Below are the code and all the weights of a small trained network. Each question names an input and a class and asks about switching units off, where a switched-off unit gives its printed mean instead of its output.

import numpy as np


def w(rows, s, z=0):
    codes = np.array(rows[::2]) - 128.0
    scale = np.full(codes.shape[1], s)
    scale[-1] = z or s
    return codes * scale


def f(y):
    return np.maximum(y, 0)


def log_softmax(a):
    a = a - a.max(-1, keepdims=True)
    return a - np.log(np.exp(a).sum(-1, keepdims=True))


def net(x, mask):
    res = np.array(x, float).reshape(1, 8) / 4 @ E
    y = f(res @ A[0][:, :-1].T + A[0][:, -1])
    res = res + np.where(mask, y, B[0][:, -1]) @ B[0][:, :-1]
    return log_softmax(res[-1] @ U[:, :-1].T + U[:, -1])


A, B = {}, {}
E = w([
[69,109,154,84,41,208,135],'x0',
[26,156,174,226,206,168,192],'x1',
[134,117,133,142,125,135,122],'x2',
[159,254,191,149,129,210,15],'x3',
[46,70,175,68,166,83,2],'x4',
[136,104,33,52,208,251,126],'x5',
[145,99,150,157,125,149,119],'x6',
[84,184,77,76,130,93,149],'x7',
],0.0077)
A[0] = w([
[176,113,113,96,98,120,117,60],'N0',
[129,206,138,120,142,170,113,121],'N1',
[52,152,157,197,225,119,152,109],'N2',
[166,107,118,129,221,83,142,129],'N3',
[207,134,145,100,90,150,175,91],'N4',
[152,218,167,147,98,127,86,73],'N5',
[199,152,128,131,139,180,197,83],'N6',
[72,128,173,69,159,49,76,39],'N7',
[155,117,65,149,189,120,93,185],'N8',
[72,156,165,184,169,132,158,76],'N9',
[50,26,57,123,127,131,190,87],'N10',
[126,41,134,127,90,40,222,81],'N11',
[127,233,146,141,121,168,26,91],'N12',
[75,163,153,170,97,74,105,182],'N13',
[109,200,208,112,48,58,167,190],'N14',
[202,106,123,81,71,83,89,71],'N15',
[102,120,136,124,134,84,63,90],'N16',
[178,178,155,137,111,157,230,49],'N17',
[172,181,85,204,59,164,146,92],'N18',
[114,139,160,158,66,14,127,98],'N19',
[164,157,76,182,181,63,88,236],'N20',
[56,92,146,89,20,205,150,255],'N21',
[120,122,225,126,174,152,198,73],'N22',
[177,135,80,117,80,93,66,84],'N23',
[101,95,53,123,136,122,151,138],'N24',
[73,134,170,194,101,66,186,176],'N25',
[28,132,124,196,172,160,162,68],'N26',
[203,98,116,122,93,74,107,114],'N27',
[60,115,165,115,178,90,86,107],'N28',
[88,101,27,36,254,245,115,180],'N29',
[50,78,171,74,186,137,61,85],'N30',
[144,229,105,142,71,107,217,103],'N31',
[68,101,124,152,117,152,134,96],'N32',
[100,54,155,92,133,132,16,113],'N33',
],0.0096,0.0099)
B[0] = w([
[88,116,119,84,80,128,100,144],'N0',
[110,84,139,117,170,136,115,164],'N1',
[109,150,111,114,78,147,108,183],'N2',
[115,187,155,132,150,121,122,165],'N3',
[90,112,123,137,118,95,138,157],'N4',
[84,80,153,71,176,149,95,164],'N5',
[120,94,141,141,101,105,166,162],'N6',
[141,86,117,137,124,98,153,164],'N7',
[156,167,136,140,124,140,133,185],'N8',
[98,126,89,111,89,109,77,159],'N9',
[115,109,150,107,171,136,105,185],'N10',
[91,99,128,75,197,155,122,188],'N11',
[101,90,128,94,176,139,132,191],'N12',
[169,119,135,164,115,131,112,189],'N13',
[165,134,160,147,112,149,118,204],'N14',
[101,141,85,99,98,114,99,174],'N15',
[130,114,148,140,126,89,171,158],'N16',
[107,98,131,149,116,120,172,155],'N17',
[119,119,121,133,155,96,155,166],'N18',
[194,104,161,112,118,166,109,182],'N19',
[119,196,116,143,153,117,135,213],'N20',
[145,248,117,160,174,114,134,235],'N21',
[113,140,115,107,99,126,112,148],'N22',
[90,136,102,118,94,130,109,165],'N23',
[135,122,140,109,146,130,102,167],'N24',
[158,127,120,114,130,129,103,197],'N25',
[100,124,110,117,73,134,97,167],'N26',
[111,166,117,110,105,146,110,175],'N27',
[130,115,148,136,119,94,165,174],'N28',
[187,113,143,113,86,154,140,253],'N29',
[136,101,117,133,127,95,166,188],'N30',
[137,88,117,143,121,118,171,172],'N31',
[124,137,126,137,126,137,121,145],'N32',
[113,128,114,155,126,97,172,203],'N33',
],0.013,0.015)
U = w([
[236,83,171,91,73,165,115,123],'0',
[59,62,153,38,227,148,105,68],'1',
[40,141,43,81,2,99,78,75],'2',
[110,75,113,149,101,27,232,66],'3',
[145,170,117,123,147,101,125,249],'4',
[133,254,135,130,179,84,132,62],'5',
[150,151,111,125,138,112,116,244],'6',
],0.0095,0.011)

Each question gives the input, the list of numbers given to net, and the class t.
The units are the neurons (one row each of A and B). Each row of codes is followed by its name. A weight is (code - 128) times the scale printed after its matrix; where a second scale follows, it is the last column's (A, B and U).
mask holds one flag per neuron, in row order. A switched-off neuron (its flag False) gives its mean, the last column of its row in B, instead of its output. The means were averaged over made-up inputs and are rounded, as every weight is.
A unit's drop is (log p(t) with every unit on - log p(t) with that unit switched off) / (log p(t) with every unit on - log p(t) with every unit switched off).
The circuit of an input: a set's keep is (log p(t) with only the set's units on - log p(t) with every unit switched off) / (log p(t) with every unit on - log p(t) with every unit switched off). Starting from the 12 units with the biggest drops (on a tie, the unit counted first), units are removed one at a time, each time the one whose removal leaves the highest keep (on an exact tie, the one counted first), for as long as the keep stays at least 0.8.
circuit, biggest first: the units of the circuit, biggest drop first
top k neurons: the k neurons with the biggest drops, biggest first
drop when u is switched off: that unit's drop, to one decimal
input [2,-5,0,5,6,4,6,1], class 3: top 2 neurons => N33; N30
input [3,0,2,-4,5,6,4,-6], class 0: top neuron => N29
input [6,-3,5,-2,-7,4,-1,2], class 3: circuit, biggest first => N6; N4
input [1,1,-1,8,-6,6,5,3], class 1: circuit, biggest first => N12; N1
input [-8,6,-8,-8,-6,8,3,2], class 0: top 2 neurons => N29; N21
input [6,-3,-7,-5,7,6,-6,8], class 3: top 4 neurons => N30; N33; N7; N19
input [0,2,5,6,-4,3,-2,-6], class 1: circuit, biggest first => N12; N1; N5
input [2,-2,-7,8,-4,-3,-2,-3], class 1: circuit, biggest first => N5; N12
input [-5,8,-6,2,0,-8,8,-6], class 0: top 3 neurons => N19; N13; N14
input [-6,-8,7,-6,6,7,-5,8], class 2: top 4 neurons => N15; N23; N21; N0
input [8,1,-7,-3,8,3,-4,-5], class 3: circuit, biggest first => N30; N33
input [-8,0,0,1,1,3,5,-5], class 5: top 2 neurons => N20; N3
input [-6,8,0,-6,-8,-5,-2,-8], class 2: top 4 neurons => N2; N9; N26; N22
input [6,-6,-3,-3,-4,0,-6,-8], class 2: top 3 neurons => N15; N0; N20
input [3,-6,5,-7,-4,-6,-4,-2], class 1: circuit, biggest first => N11
input [-6,-5,2,-8,-1,3,-2,-6], class 1: top 2 neurons => N11; N21
input [7,2,3,8,4,-1,-7,7], class 1: top 3 neurons => N12; N5; N1
input [-7,8,-4,-8,-3,5,-5,-1], class 1: top 2 neurons => N10; N11
input [8,4,8,3,8,-5,-6,0], class 3: top 2 neurons => N30; N7
input [-3,7,4,-4,3,0,-6,1], class 2: circuit, biggest first => N2; N26
input [6,1,5,-6,-6,-2,7,-7], class 4: circuit, biggest first => N21
input [2,8,-7,7,-2,-8,8,8], class 0: top 3 neurons => N14; N13; N19
input [-3,1,6,5,-8,-8,-7,6], class 0: top 2 neurons => N14; N19
input [-4,7,1,-5,-3,-1,-5,-1], class 2: circuit, biggest first => N2; N26
input [-3,-4,-5,6,8,-1,-5,1], class 3: drop when N33 is switched off => 0.2
input [2,-1,8,-8,0,2,8,-6], class 1: drop when N1 is switched off => 0.0
input [3,3,-6,-4,-8,6,0,-1], class 3: circuit, biggest first => N6
input [-3,-7,3,5,1,-7,-2,2], class 0: drop when N15 is switched off => -0.2
input [5,-2,6,7,6,1,-2,-3], class 1: drop when N20 is switched off => 0.1
